In the rows, 128 means zero.
Rows, each with its class
[137 141 143 132 134 130 109 165 112 128 131 143 104 121  80 172 130 145
 103 125 106 112 119 134  96 114 134 154 127 128 131 124 156 108  95 136
 135 115 119  79  80  94 126 138 138 170 141 122 123 129 202 124 115 119
 155 176 126 102 125 114 115  98 136 121 152 109 106 108 128 151 136 117
 125 100 164 121 158 129 112 104 149 145  61 110  90 122 155  99 136 129
 144 143 153 142 145 124 124 138 162 111 114 121 109 121 105 152 145  97
 128 141 119 144 119 252 125 114 127 127 105 124 161 131 159  91 136 129
 177 115 132 111 128 121 157 151 136 116 132 114 153 126 125 117 130 155
 133 114 104  95 119 104 120 155  98  37 142 116 155 104 134 143 177 156
 177 122 123 120 137 146 180  99 126 100 131 127 144]	teser
[125 163 109 167 162 103 125 157 165 127  59  96 129 166 102 138 149 134
  78 138  79 122  99 168 158  91 124 153 162 167 107 126 120 140 106 142
 128 109  93  98  90 140 132 122 174 122 125  92 132 141 115 143 114  63
 151 144 142 104 148  74 100  99 122 145 148 122 123 125 116 204 165 180
 100  41 136 126 151 159 133 153 120 139  92 136 135 119 143 111 110 145
 115 139 125 134 187 142 158 151 126 125 136 179  74 104  94 169 186 132
 182 119 146 131 170 106 125 104 172 157  81 158 163 131 109 144 148 105
 142 123 166 117 130 134 111 160 155 163 137 118 201 138 151 104 140 195
 107 130 139 165 127 145 110  69  95 131 114 175 167 126 152 142  25 114
 138 126 131 140 144 126 165 143 116 144 124  81 132]	teser
[149 138 105 177 138 115 119 143 171 123 122 158 112 144 147 147 112  91
 119 146 110 129 122 125 117 129 151 128 139 149 111 123 161 122 103 174
 129 129 133 104  57  86 122 161 163 144  95 119 121 153 149 139 123 106
 104 175 141 108 162 109  97 107 112  98 126 138 150 137 128 145 140 161
 127 133 137 116 118 125 126 136 117 162  99 108 100 113 137 129 105 144
 124 122 102 145 187 133 126 152 121 124  77 135  84 140 113 162 146 120
 120 129 117 123 124 126 140 107 138 125 116 128 140 122 113 124 127 146
 172 122 135 143 144 155 139 139 131 144 131 135 126 160 143 140 136 196
 148 154 130  92  94 152 139  91 109  75 132 158 125 120 139 121  70  76
 174 116 135 130 164 111 215 112 116 129 114 109 130]	teser
[162 141 127 182 123 112 113 160 162 141 115 129 128 148 131 100 129 125
 139 163 125 137 115 139 166  97 126 130 129 120 138 171  95 131 105 156
 100 113 109 107  86 145 131 128 184 173 129 150 118 129 126 134 123 119
 141 140 116 109 158 111 159 106 125 105 175 130  68 134  96 179 168 114
 111 101 100 129 179 145 100 104 122 166 127 171 104 119 148 109 127 153
 134 159 147 133 103 137 134 143 102  96  87 164 126 113 137 149 113 118
 104 110 140 117 151  65 121 113 139 141 139 127 135 125 125 147 173 121
 160 166  93 136 155 154  95 144 105 111 126 114 165 119 127 122 140 157
 136 121 118 141 155 100  99  77 114 121 102 105 179 178 220 147  57  62
 167 131 132  76 160 130 135 121 138 105  72  81 122]	Lupuz
[197 130  70 153 101 139 114 136 164 117  62 123 141 180  87  96 132 119
 127 150 103 166 107 126 142  60 149 121 139 114 133 128 100 160  61 155
 106 107  65  96  22 144 137 151 185 186 112 114 137 129 123 149 159  74
 104 120 108  95 206 101 123  80 129 114 140 134  59 140  79 186 200 170
 100  82 110 119 151 159 113 129 114 180  72 134 115 120 147  97 112 129
 119 178 139 148 118 135 134 170 160 103  97 202 110 128 132 155 127 101
 125 108 142 109 153 102 123 101 153 127 109 105 153 116  93 139 138 138
 181 122   4 131 179 166 128 125 114 143 163 117 156 121 147  99 137 198
 146 146 118 144 161 132  49  70 104 114 104 189 223 210 145 139  37  36
 171 124 110  67 168 132 163 124 152 113 120  38 128]	Doga
[162 127 162 149 120 134 108 114 140 136 124 129 131 144 130 153 121 139
 113 145 129 125 116 136 151  92 131 137 145 138 142 152 131 133  59 142
 127 103  99  95 114 179 155 130 140 147 148 125 154 127 154 121 141  88
 160 148 117  95 182 134 133  95 134 134 125 130  61 152 118 163 142 128
 120  95 108 123 153 114 121 119 123 125 109 120 118 111 141 118 122 127
 130 168 147 143 100 117 117 139 131 120 119 173 135 155 116 139 119  88
 133 110 123 148 144 122 122 117 115 147 121 149 127 121 147 118 162 118
 144 126 103 110 121 122 112  78 109 131 139 109 133 117 151 117 142 143
 128 149 122 121 140 119 115 147 102  89 110 142 195 143 126 140 129 105
 154 150 145 103 141 122 122 130 130 113 121  85 127]	fubil
[162 163  99 185 122 108 112 131 169 140  94 117 118 132 105 143 146 125
 110 141  70 130 136 158 134  87 141 142 133 161 101 139 130 132  63 158
 130 117  70 107  12 122 133 146 173 151 127 114 138 122 140 146 117  65
 130 193 152  99 178  86 104  72 121 100 143 126 115 130 100 177 191 195
  39  66 133 117 175 144 104 128 121 172  61 124  88 127 138 122 112 154
 130 163 165 151 194 134 147 159 151 136  86 191  56 129  95 174 159  14
 122 131 141 136 144  93 138 113 154 126  98 157 155 118 132 147 156 126
 180 136 132 116 133 144 124 151 122 158 125 113 172 140 147 111 128 208
 132 129 123 155 109 144  78  70  80  66 108 180 173 145 141 157  28  78
 198 106 138  91 168 123 221 133 111 142 112  68 144]	teser
[130 131 102 198 119 112 109 150 157 140 120 117 123  99 146 143 144 134
 105 129  82  99 122 146 178 117 224 126 136 162 107 139 169 122 133 156
 119 121 129 100  54 114  96 130 140 137  99 104 119 127 156 135 109  79
  73 160 167 134 160 104 109  93 146  92 170 132 127 126 118 162 153 162
  95  99 172 108  80 121 133 130 111 155  93 126  98 134 148 121 129 138
 138 138 124 141 168 146 120 151 118 118 129 151  53 111 115 172 171 125
 113 151 125 153 131 176 142 126 135 155 116 104 146 120 134 134 206 124
 149 139 150 109 124 114 114 148 138 142 113 120 157 147 114 147 135 178
 142 115 114 139 121 134 109  87 104  96 141 131 139  84 130 146  52  91
 183 137 147 139 160 132 252 125 102 129 118  96 115]	teser
[147 119 102 156 135  93 110 128 143 148 103 117  98 177 126 136 138 139
 108 117 101 126 121 140 175  97 136 143 150 140 118 148 127 143  78 144
 135 119  92 108  89 147 126 136 136 110 187 134 130 140 113 138 115  66
 143 146 128 117 178  86 132  89 125 128 141 136 104 140 135 152 114 147
 132 113 136 118 132 127 119 134 131 148  84 136 112 130 118 145 111 168
 121 148 115 124 155 141 123 187 125 120  98 145  89 149  96 178 121 107
 153 117 138 130 133 108 118 115 140 139  99 152 155  95 208 144 149 134
 146 128 129 118 148 134  92 126 125 145 131 117 168 161 148 132 133 161
 127 154 119 141 134 194 131 124  88 124 130 167 174 127 139 131  37  99
 150 130 129 107 150 118 117 144 118 124 114  78 126]	teser
[139 159 118 149  98 183 120 162 153 100 114 136 108 163 118 113 156 107
 144 155 113 147 115 101  78 113 141  73 107 132 124  98  94 102 132 121
 122 151 134 166  74  99 145 126 167 236  93  74  84 120 171 144 125 196
 104 164 162 128 103 148 154 106 140  84 130 141 190 121  97 148 203 129
 110 131 166 109 168 138 125 109 113 199 163 127 141 116 138 118 124 139
 138 151 141 147 152 150 143 157 156 104  73 140  98  79 175 135  62 134
  96 112 168 102 157 145 137 108 174 101 165 141 133 156 115 192 116 139
 208 139 117 198 138 166 176 170 123 125 124 112 107 161 101 131 138 216
 132 101 149 143 129 133  80  60 151 127 155 138  76 210 120 151  73  98
 164 134 103  99 169 144 178 143 172 125 105 100 144]	Fudov
[153 159 127 102 100 142 119 109 118 117 135 154 150 177  66 149 118 125
 127 183 108 140 124  95  55 111 152 123 105 136 132 118  81 114  61 142
 128 160 123 112  96  87 137 133 139 222 111 126 142 114 167 144 146 140
 153 145 110 111 167 158 140 107 140 121 140 121 107 121 116 122 164  98
 134 128 151 105 133 149 117  96 125 166 137 120 108 148 142 115 115 117
 130 117 134 150 112 105 122 129 169 106  79 160 130 116 127 120  34  76
 131 115 108 124 143 129 129 126 186 105 169 118 134 161 101 134 138 140
 182 127  96 161 157 149 199 163 108 140 129 110  90 152 135 110 144 163
 162 132 122 110 116 118 107 128 130  83 135 146 136 223 119 136 181 138
 165 115 124  71 130 108 162 107 152  98  90 108 163]	Fudov
[183 143 105 127 119 127  95 139 152 141 122 151 105 154 101 127 118 127
 117 161 115 150 153 140 107  86 140 178 114 133 136 144 126 126  48 150
 133 109  83 106  54 103 120 144 154 174 123 131 135 125 177 143 109 118
 145 162 112  74 207 130 120  87 137 121 134 130  63 126 106 141 170 123
 121 102  97 106 144 164 110 104 117 131 101 110  88 122 167 112 125  90
 128 151 147 156 105 120 117 165 144 116  76 165 139 137 121 118 117  77
 147 124 108 141 149 119 127 108 126 122   4 151 134 139 116 124 136  96
 180 137  98 135 129 129 127 118  87 158 138  90 131 124 132 108 129 139
 141 154 113 111 129 108 113 119  83  87  79 154 182 177 128 155 123 104
 172 134 130  25 147 111 150 127 154 116 115  87 129]	zubo
[159 134 126 125 108 143 129 165 145 129  68 106 124 175  72 124 128 144
 129 153 106 125 108 111 126  78 134 118 146 128 150 139 118 144  64 142
 123 112  67 102  68 152 175 131 178 175 173 106 161 111 138 134 124  86
 183 100 124  79 168  79 161 106 113 131 141 129  80 135 113 222 184 134
 108  76 113 146 163 173 102 137 157 155  98 147 138 112 119 121 133 121
 121 162 152 130 104 104 148 149 161  99 186 211 155 133 125 163 130  84
 145  92 153 110 119 111 120 113 164 128 113 182 139 172 122 137 165 110
 148 102 115 124 158 117 141 112 106 131 163 120 163 124 157  83 155 158
 142 129 132 162 169 120  31  86  98 137 110 151 207 170 162 155 103 120
 149 127 119  96 148 158 102 128 165 107 121  67 130]	zubo
[141 131 115 202 137 138 127 134 157 134  84  99 131 166 114 118 150 132
 117 148 118 143 122 132 160  73 102 107 169 131 141 138 102 142  94 118
 124 108  81 126  77 161 152 112 176 147 141  99 115 125 137 140  93  83
 145 117 118 111 147  86 148 106 138 123 148 130  88 134  95 189 178 176
  94  94 133 161 156 161 110 141 113 139  86 126 125 122 118 128 138 138
 115 157 148 132 134 143 147 170 148 124 109 172 118 120 121 141 120 116
 132 109 152 103 151 134 138 115 149 127 125 162 149 129 126 156 161 152
 152 132 117 133 163 141 126 121 127 143 159 131 181 124 140 111 132 163
 128 143 128 136 147 101  51  92 107 121 117 159 171 172 133 144  47  96
 133 118 129  85 142 143  97 162 144 117 111  92 119]	fubil
[169 125 101 144 119 125 108 125 137 117 104 142 123 162 128 127 132 117
 132 151 115 143 130 120 131 102 146 140 126 125 101 140 116 130  84 149
 144 116 120 126  80 108 123 136 157 178 114 113 121 129 145 152 130 118
 133 162 126 109 159 147 131  95 137  96 122 122 122 140 118 148 157 151
 114 128 124 138 145 152  83  99 117 157 107 124 100 121 129 106 107 120
 108 141  99 177 126 112 122 162 145 116  64 137 124 125 129 143 113  84
 116 106 128 124 156 129 132 118 141 123 134 138 139 143 111 136 139 129
 165 143 115 134 135 149 137 139 152 130 119 146 126 144 145 124 121 167
 141 123 132 135 126 123 108  99 124  90 125 157 169 182 131 135 106 107
 183 134 123  96 156 116 143 117 144 127 119  90 138]	zubo
[149 182 101 141  99 106  98 144 123 112 146 175 124 161 119 114 103 118
 130 169 135 140 138  99  97 124 142 122 114 116 127  80 126 106  81 163
 127 153 153 136  50  77 142 151 155 184  72 136 126 147 176 146 132 162
 100 153 127 109 170 141 136  84 134  87 126 132 125 126  90 106 164 149
 131 120 124  91 143 144 118  82 129 170 118 131 100 126 160 124 118 128
 118 134 135 142 155 128 122 158 150 117  61 149 113 119 125 144  77  87
 113 129 120 137 161 152 134 108 138 118 141 107 127 130 111 161  98 134
 195 161 124 169 164 158 145 152 145 128 113  97  97 162 119 126 120 190
 153 124 113 115  99 120 131  50 134  69 136 158 129 180 139 131  96  82
 186 121  93  91 166  94 209 118 165 124 121 109 155]	Lupuz
[116 165  84 212 126 105 113 173 168 139  92 122 124 142 114 146 153 119
 114 142  70 111 130 146 140  95 149 115 156 172 118 131 146 112 114 154
 126 118 110  97  51 120 130 143 161 130  86 109 156 132 134 139 101  70
 130 158 148 126 154  95  97  86 132 109 159 119 151 121 125 161 153 198
 106  92 165 118 144 137 118 132 133 165 100 141 111 150 122 112 109 159
 123 147 121 159 221 141  96 154 106 154 118 190  61 130 110 180 181 126
 123 126 138 129 143 112 151 115 153 134 114 148 161 114 117 137 157 107
 166 132 157 126 160 128 128 160 142 143 134 126 181 144 132 112 135 203
 129 117 130 159 115 145 114  70  86  79 132 152 133 136 163 142  17  22
 175 126 149 205 165 100 223 133 116 102  97  76 140]	teser
